(in the rows, 128 means zero)
Each row of numbers belongs to one of the objects below and depends on some of the facts about them. Some rows are named. Which object is each other row?

Some objects and their rows:
z_958: [ 97 139 159  69 108 128 117 112 141 131 101 135 136 101 110 116 157 101
  66 100 119 133 161 127  90 139]
z_500: [132 149 155 132 114 132 184 151 123 135 127 148 132 130 104  93 164  95
 134 121 150 127  95 137 115 168]
z_814: [ 93 129 164  72 111 138 111  99 132 129  85 119 139 107 105 107 144  98
  93 103 128 121 169 119 101 130]
z_663: [ 91 132 161  67 113 137 116  97 137 126  89 119 141 106 110 111 148 100
  96 106 127 122 173 113 101 126]
z_545: [132 130 158 128 116 130 184 137 115 130 122 142 138 146 103  88 159 111
 148 125 160 115  95 124 125 172]
z_860: [136 155 160 140 105 138 175 163 113 130 126 133 134 117 116  83 163  86
 136 120 147 130 104 159 123 172]
z_503: [ 73 135 131 169 170 151 130 174 139 133 127 119 145 161 116 155 142  52
  91  92 131  84 148 123  82 150]
z_486: [102 106 218 118 147 104 125 134 120 127 176  84 148 139 133 103 152  55
 127 141 122 173 134 146  76 138]
z_379: [ 99 108 220 117 149 104 124 132 121 134 170 102 140 147 117 111 151  44
 115 133 120 179 124 144  70 138]
z_584: [102 103 217 118 150  96 131 132 123 125 182  94 146 147 131 110 158  63
 121 138 124 172 132 136  68 141]
z_40: [125 153 150 123 117 125 198 146 135 136 145 164 124 135  95 109 175 102
 125 117 150 132  89 110 104 163]
z_265: [ 76 132 131 177 168 159 112 181 129 128 109 113 152 142 121 136 128  43
  82 107 126  91 146 169  89 170]
z_790: [125 159 149 133 119 137 180 151 127 131 130 148 129 116 104  89 161  82
 134 127 146 137  94 143 112 168]
z_553: [136  99 188 108 150  93  46 132 113 162 185  48 140 152 137 141 140 128
 136 126 128 190  94 168 112 126]
z_89: [126 104 174 111 161 101  37 130 115 156 183  63 140 136 126 132 123 117
 123 150 128 205  79 184 103 144]
z_3: [153 139 112 117 124 118 116 135 123 162 152 112 128 145 110 134 155 188
 152 125 165 136  54 133 142 159]
z_924: [125 111 169 113 163 104  37 126 118 151 183  64 139 131 127 131 117 112
 126 157 131 205  80 183 102 144]
z_948: [146 152 106 111 130 121 114 132 138 167 150 131 117 139  95 143 152 166
 140 123 160 151  44 128 134 155]
z_939: [128  93 180 104 162 104  42 113 114 160 174  51 141 155 119 136 121 123
 150 143 138 190  88 155 113 125]
z_823: [161 141 112 120 121 118 112 138 123 163 146 114 125 142 113 134 153 182
 151 121 157 137  55 141 148 160]
z_660: [107 139  97 158 177 150  47 162 134 166 127  65 141 161 125 185 124 121
 121  84 139  96 125 145 124 122]

There are 3 kinds of fact about the objects: κ, Ξ, Ω.
{z_492} κ z_255
{z_492 z_777 z_275} κ z_176
{z_82 z_434 z_552} κ z_427
{z_82} κ z_486
{z_82 z_592 z_281 z_199} κ z_269
{z_94} κ z_765
{z_94} κ z_644
{z_94 z_966} κ z_814
{z_94 z_127 z_777} κ z_663
{z_94 z_328 z_88 z_281} κ z_280
{z_860 z_771} κ z_598
{z_860} κ z_78
{z_860} κ z_737
{z_592 z_209} κ z_514
{z_592 z_924 z_777} κ z_361
{z_192 z_15 z_552} κ z_852
{z_192 z_815 z_249 z_771 z_846} κ z_532
{z_192 z_794 z_107} κ z_799
{z_192 z_846 z_265} κ z_186
{z_790 z_281} κ z_963
{z_790 z_15 z_107 z_401} κ z_941
{z_794 z_13 z_552} κ z_43
{z_794 z_161 z_107 z_275} κ z_487
{z_794 z_434 z_901 z_608} κ z_614
{z_794 z_129 z_650 z_265} κ z_584
{z_924} κ z_448
{z_924 z_650} κ z_37
{z_924 z_15} κ z_140
{z_924 z_304 z_594 z_265} κ z_389
{z_924 z_304} κ z_92
{z_89 z_265} κ z_443
{z_89} κ z_612
{z_89} κ z_174
{z_337 z_249} κ z_654
{z_337 z_586} κ z_782
{z_936 z_104} κ z_503
{z_936 z_281 z_265} κ z_674
{z_936 z_107} κ z_67
{z_936 z_710 z_104} κ z_40
{z_904} κ z_533
{z_904} κ z_905
{z_904 z_281 z_265} κ z_55
{z_931 z_401} κ z_341
{z_931 z_281 z_710 z_857} κ z_792
{z_931} κ z_858
{z_129 z_979 z_779} κ z_115
{z_129 z_993 z_199} κ z_3
{z_815} κ z_660
{z_815 z_209 z_401} κ z_520
{z_328} κ z_939
{z_328 z_846} κ z_469
{z_328 z_979 z_519} κ z_723
{z_558 z_209 z_771} κ z_690
{z_558} κ z_971
{z_558 z_519} κ z_167
{z_979} κ z_916
{z_979} κ z_348
{z_979 z_705} κ z_545
{z_979 z_777} κ z_227
{z_88 z_401} κ z_827
{z_127 z_608} κ z_706
{z_127} κ z_875
{z_127 z_401} κ z_320
{z_586 z_795} κ z_441
{z_586} κ z_831
{z_993} κ z_823
{z_993 z_249} κ z_749
{z_249} κ z_553
{z_249} κ z_865
{z_519 z_199} κ z_602
{z_304 z_281 z_795} κ z_180
{z_594 z_104} κ z_264
{z_594} κ z_950
{z_281 z_846 z_275} κ z_343
{z_710 z_857} κ z_848
{z_710 z_650 z_857} κ z_412
{z_966} κ z_618
{z_650 z_552} κ z_302
{z_650 z_104} κ z_306
{z_650 z_608} κ z_8
{z_857} κ z_379
{z_857} κ z_948
{z_857} κ z_958
{z_104} κ z_188
{z_104 z_608} κ z_666
{z_777} κ z_314
{z_552} κ z_403
{z_199} κ z_285
[z_343 z_950 z_8 z_520 z_3 z_514 z_361 z_492 z_963 z_916 z_82 z_115 z_67 z_939 z_592 z_314 z_706 z_192 z_306 z_666 z_924 z_89 z_302 z_660 z_337 z_931 z_341 z_129 z_644 z_441 z_948 z_815 z_180 z_586 z_875 z_993 z_690 z_519 z_304 z_15 z_55 z_594 z_792 z_779 z_710 z_966 z_209 z_823 z_782 z_280 z_533 z_795 z_602 z_857 z_174 z_848 z_104 z_608 z_186 z_553 z_269 z_552 z_941 z_264 z_532 z_765 z_831 z_199] Ξ sidrin
[z_167 z_852 z_403 z_799 z_448 z_176 z_584 z_618 z_94 z_860 z_412 z_469 z_503 z_790 z_654 z_348 z_486 z_794 z_545 z_92 z_814 z_434 z_78 z_737 z_389 z_614 z_936 z_958 z_904 z_827 z_43 z_328 z_161 z_558 z_140 z_379 z_979 z_88 z_37 z_127 z_13 z_249 z_674 z_320 z_901 z_281 z_612 z_443 z_107 z_255 z_749 z_598 z_771 z_650 z_705 z_971 z_227 z_846 z_188 z_427 z_265 z_905 z_723 z_401 z_865 z_858 z_777 z_663 z_500 z_40 z_285 z_275 z_487] Ξ flibrok
{z_343 z_950 z_520 z_492 z_963 z_115 z_192 z_469 z_92 z_814 z_302 z_337 z_389 z_614 z_958 z_341 z_129 z_644 z_161 z_140 z_180 z_979 z_586 z_249 z_55 z_281 z_612 z_107 z_255 z_966 z_209 z_280 z_905 z_104 z_663 z_269 z_941 z_285 z_275 z_532 z_831} Ω b
{z_167 z_799 z_514 z_584 z_939 z_592 z_486 z_666 z_924 z_89 z_737 z_827 z_328 z_558 z_379 z_875 z_674 z_690 z_519 z_792 z_779 z_598 z_771 z_650 z_533 z_705 z_971 z_857 z_858 z_777 z_553 z_264} Ω c
{z_852 z_361 z_176 z_916 z_82 z_618 z_94 z_314 z_503 z_654 z_794 z_434 z_660 z_43 z_37 z_13 z_15 z_320 z_901 z_594 z_443 z_782 z_795 z_846 z_188 z_427 z_265 z_723 z_848 z_186 z_552 z_199} Ω d
{z_8 z_403 z_3 z_448 z_860 z_67 z_706 z_412 z_306 z_790 z_348 z_545 z_78 z_936 z_904 z_931 z_441 z_948 z_815 z_88 z_127 z_993 z_304 z_749 z_710 z_823 z_227 z_602 z_401 z_174 z_865 z_608 z_500 z_40 z_487 z_765} Ω a

Name these rows:
No name comes twice in this set of rows, the named rows included.
[115 148 101  58 126 120  52  98 156 152 134  95 129  91 124 156 146 190
  88 116 126 148 127 125 113 125]  z_302
[117 131 115  57 125 132  36  85 135 158 102  90 131 109 104 143 126 170
 106 112 137 145 124 131 130 118]  z_644
[100 104 222 113 146  99 127 132 123 135 176  97 140 153 119 113 159  49
 116 130 124 175 127 139  69 140]  z_674
[142 164  91 123 137 134 107 138 134 149 154 122 118 110 109 125 143 163
 147 148 161 159  50 147 136 164]  z_608
[157 142 119 115 122 113 111 138 127 172 144 124 122 150  98 141 155 173
 137 110 158 145  46 138 142 158]  z_441
[118 111 168 101 168  94  57 117 132 155 197  67 132 146 122 151 137 127
 133 146 135 200  85 139  93 129]  z_666
[129 106 180 108 161 102  49 118 121 161 183  48 135 151 128 143 131 118
 150 135 133 187  95 149 108 116]  z_514
[132  89 178 111 159 102  36 116 109 149 178  53 149 147 127 126 118 133
 143 157 137 195  81 172 112 145]  z_779
[ 92 125 147 171 155 148 119 180 125 143 110 102 155 169 127 147 147  58
  97  73 129  72 163 147  99 148]  z_654
[ 82 135 137 179 165 164 110 181 121 127 106 100 151 142 128 133 131  43
  95  99 128  83 159 167  94 156]  z_846
[ 94 155 145  78 111 139 110 118 141 117 103 119 141  67 125 100 147  93
  73 122 115 138 171 152  90 145]  z_107
[159 144 111 125 121 125 100 145 114 152 141 112 131 125 115 119 142 176
 146 133 159 145  50 170 149 171]  z_993

The same objects again, as new rows of numbers:
Some rows with their names:
z_993: [ 94  92  77 124 160 130  86 164 118 140  76 140 166 102  83 100  68  93
 116 121 130 107 127 115 117 147 161  97 145 116 165 108 160 174]
z_552: [106  94  86 150 165 133 153 152 102 109  58 165 137  48  69 113  52  76
 129 133 128 113 152 129  96 158 142 121 100 118 137 106 142 152]
z_737: [139 112 104 170 124 159 143 141 113 128 166 176  67 202  86 171  90 118
 141 114 132 114 116 119 109 127 107 118 148 129 132 108  98 201]
z_905: [108  96 117 179  93 110 141 159 109 138 128 153  65 165 109  86  91 117
 141 113 131 132 155 107  99 134 104 126 101 118 150 138 125 151]
z_140: [107  94 113 181 102 115 143 159 111 133 128 151  58 165 110  82  90 114
 139 107 131 134 151 110 106 136 102 127 104 117 152 136 121 158]
z_441: [ 96  74  82 132 143 137  58 174 121 142  99 167 181  92  94 107  69 114
 110 104 138 109 110 124  94 141 145 106 128 114 161 110 159 132]
z_875: [119  84  77 156  88 160  98 146  91 122  92 208 156  69  92 120  64 101
 157 106 128 106 116 123 102 126 124 103 139 110 130 118 113 160]
z_314: [125  90  83 143 150 160 133 153 104 119  81 178 144  58  82 108  46  91
 130 114 126 123 149 138  71 142 116 130  92 118 135 112 142 142]
z_660: [127  89  85 147 160 160 136 153 105 120  83 181 144  60  82 123  47  94
 125 114 129 119 143 136  71 146 116 131  98 121 138 111 143 138]
z_249: [ 93 109 105 176 128  95 150 166 113 127 119 120  71 171 105  86 100 101
 135 123 134 135 147 105 131 157 118 121 129 120 125 128 120 162]
z_520: [134  96  85 178 105 140  98 156  99 153  71 174 115  60 102  92  68  98
 134  97 129 125 141 108 105 142 118 129 135 121 167 132 138 131]
z_403: [ 86  80 113 136 142 129 115 163 127 130 145 144  94 204  89  97  84 124
 116 114 131 114 131 121  96 122 131 104  97 113 182 115 139 198]
z_846: [ 91 105 110 145 172 117 191 156 115  96 122 130  86 166  78 112  77  93
 132 143 129 128 157 133  98 154 125 123  82 118 111 106 125 180]
z_963: [128  91  87 179  99 136  99 157  99 150  68 178 115  52 103  87  68  98
 136  98 130 124 146 108 103 142 119 126 128 119 170 135 138 124]
z_663: [115 100 110 173 103 121 127 157 107 137 131 145  54 167 108  77  95 111
 144 106 129 139 145 114 108 133 105 130 102 116 143 132 117 158]
z_782: [107  82  81 150 159 144 127 169 114 114  95 178 174  56  94 123  54 100
 119 113 139 124 129 140  70 161 114 130 103 119  97 110 141 100]
z_92: [108  94 113 179 103 117 142 161 111 134 128 149  60 166 112  84  91 115
 138 108 131 134 149 110 105 137 102 126 106 117 151 136 120 157]
z_82: [108  95  85 148 171 134 156 152 103 109  60 162 139  50  71 112  52  75
 129 133 127 114 153 129  96 158 143 121 103 118 132 106 141 151]
z_545: [ 88  96 100 114 147 138 117 164 132 137 151 118 115 220 102  83  78 121
 119 111 123 128 143 125 100 121 116  99 115 115 155 119 144 217]
z_15: [110  94  86 151 167 135 154 152 101 109  60 164 139  52  68 114  54  76
 130 133 128 114 151 129  97 158 143 123 102 118 133 106 142 151]
z_265: [ 88 104 113 147 165 110 197 156 114  96 121 135  90 165  75 110  77  95
 135 148 128 125 162 130  96 153 127 122  77 118 113 109 128 176]

Which object is each row?
No name comes twice in this set of rows, the named rows included.
[ 99  91  83 130 157 130  81 160 116 140  71 146 152  97  72 104  71  92
 117 122 130 104 126 114 119 144 168  99 140 117 180 104 158 175]  z_815
[ 99  92  77 159 104 135 122 148  93 114  73 190 157  66  84 124  69  86
 155 126 128 100 123 116 125 141 144  94 153 110 119 115 115 169]  z_924
[ 88  91 106 121 145 135 110 163 129 134 150 129 104 212  97  88  82 123
 120 112 127 123 134 124  97 122 123 103 105 113 163 116 141 207]  z_227
[117 105  81 171 113 120 109 155  95 143  51 152 115  52  94  80  74  79
 142 114 126 123 149 102 129 153 140 120 142 117 156 127 138 145]  z_492
[ 89 108  97 155 123 126 163 149 111 106 139 148 101 192  92 126  90 102
 155 133 128 116 130 118 130 138 123  97 147 115 101 114  97 214]  z_558
[101  95 111 145 160 139 178 157 116 102 139 148  86 168  87 108  68 108
 132 124 128 132 154 140  76 138 102 129  67 116 119 114 124 173]  z_176
[ 98 109 108 140 167 120 164 152 107  96 126 132  78 165  70  99  83  89
 144 142 128 133 149 137  99 149 133 129  70 114 105  98 119 177]  z_94
[ 99  93  84 149 172 125 144 161 107 106  67 160 159  51  75 117  59  81
 128 134 134 116 140 132  96 167 142 124 105 117 112 104 142 125]  z_795
[111 107  87 142  58 114 117 142  91 140  84 198 198  77  72 139  71  93
 174 149 127  96 152 104 106 134 147  90 150 119  79 123 132 140]  z_89
[ 93  84  84 132 148 122  82 161 114 138  67 153 157  92  73 101  70  92
 117 124 130 101 128 113 117 144 169  98 133 113 179 106 160 169]  z_304

The same objects again, as new rows of numbers:
Known rows:
z_901: [180 129 145 108 157 118 103  74 127 146  94 158 152]
z_448: [144  89 200 142 171  86 143 132 133 125 116 171 119]
z_924: [104 195  62 116  91 133 111 103 138 124 139 104 119]
z_584: [139 139 126  83 119  67 143 114 120 102 100 126  82]
z_500: [137  95 201 153 182 102 143 131 131 128 108 153 130]
z_858: [125 130 112  99 114  77 143 125 104 116  89 118 103]
z_993: [110 127 168 169 144 152 111 125 161 135 139 130 164]
z_78: [143  94 203 164 172 105 143 155 134 130 116 157 133]
z_520: [101 127  92 144  87 173 150 202 118 112 181 113 122]
z_598: [133 152 114 120 123  79 142 133 124 121 107 113  96]
z_519: [100 191  70 111  81 143 121  96 159 130 132  84 116]
z_227: [144  89 194 131 163 101 147 132 155 126 112 166 112]
z_176: [183 118 149 106 139  95  92  84 129 151  87 157 123]
z_89: [100 187  75 112  93 126 113 103 136 128 128 101 122]
z_174: [120 107 173 148 125 115 103 153 133 128 127 154 149]
z_281: [100 135  97 143 187 176 181 130 121 121 161  98 125]
z_660: [163 146 124 134  82 128  53 112 129 150 111 141 173]
z_558: [117 173  98 120 138 114 152  93 147 127 117  96 111]
z_666: [117 148  92  90  56 104 112 136 115 107 112 125 113]
z_875: [121 171  73 102  56 109 114 136 132 119 130 118 108]
z_469: [108 111 112 134 154 145 183 166 121 112 160 113  92]

Which object is each row?
No name comes twice in this set of rows, the named rows included.
[135 104 187 152 191 116 148 114 126 129 105 155 148]  z_936
[ 83 135  83 139 121 205 155 149 116 115 172  95 145]  z_104
[107 178  89 124  76 105 108 132 135 124 134  97 109]  z_553
[150 100 145 118  78 113  54 106 106 150  76 131 180]  z_848
[ 95 145 103 166 193 176 185 132 126 129 176  86 117]  z_249
[127  96 125 112 148 138 186 173 111  97 151 135  97]  z_614
[119  83 180 138 105 118 106 160 116 125 108 153 161]  z_948
[156 138 112 108  81 129  62  90 144 153 108 140 152]  z_314
[109 166  86 104  68  99 101 124 125 120 116 107 105]  z_533
[ 92 116 101 116  98 181 148 163 142 114 172  99 107]  z_115
[113 131  95 100  53  91 107 146 102 112 101 113 114]  z_792

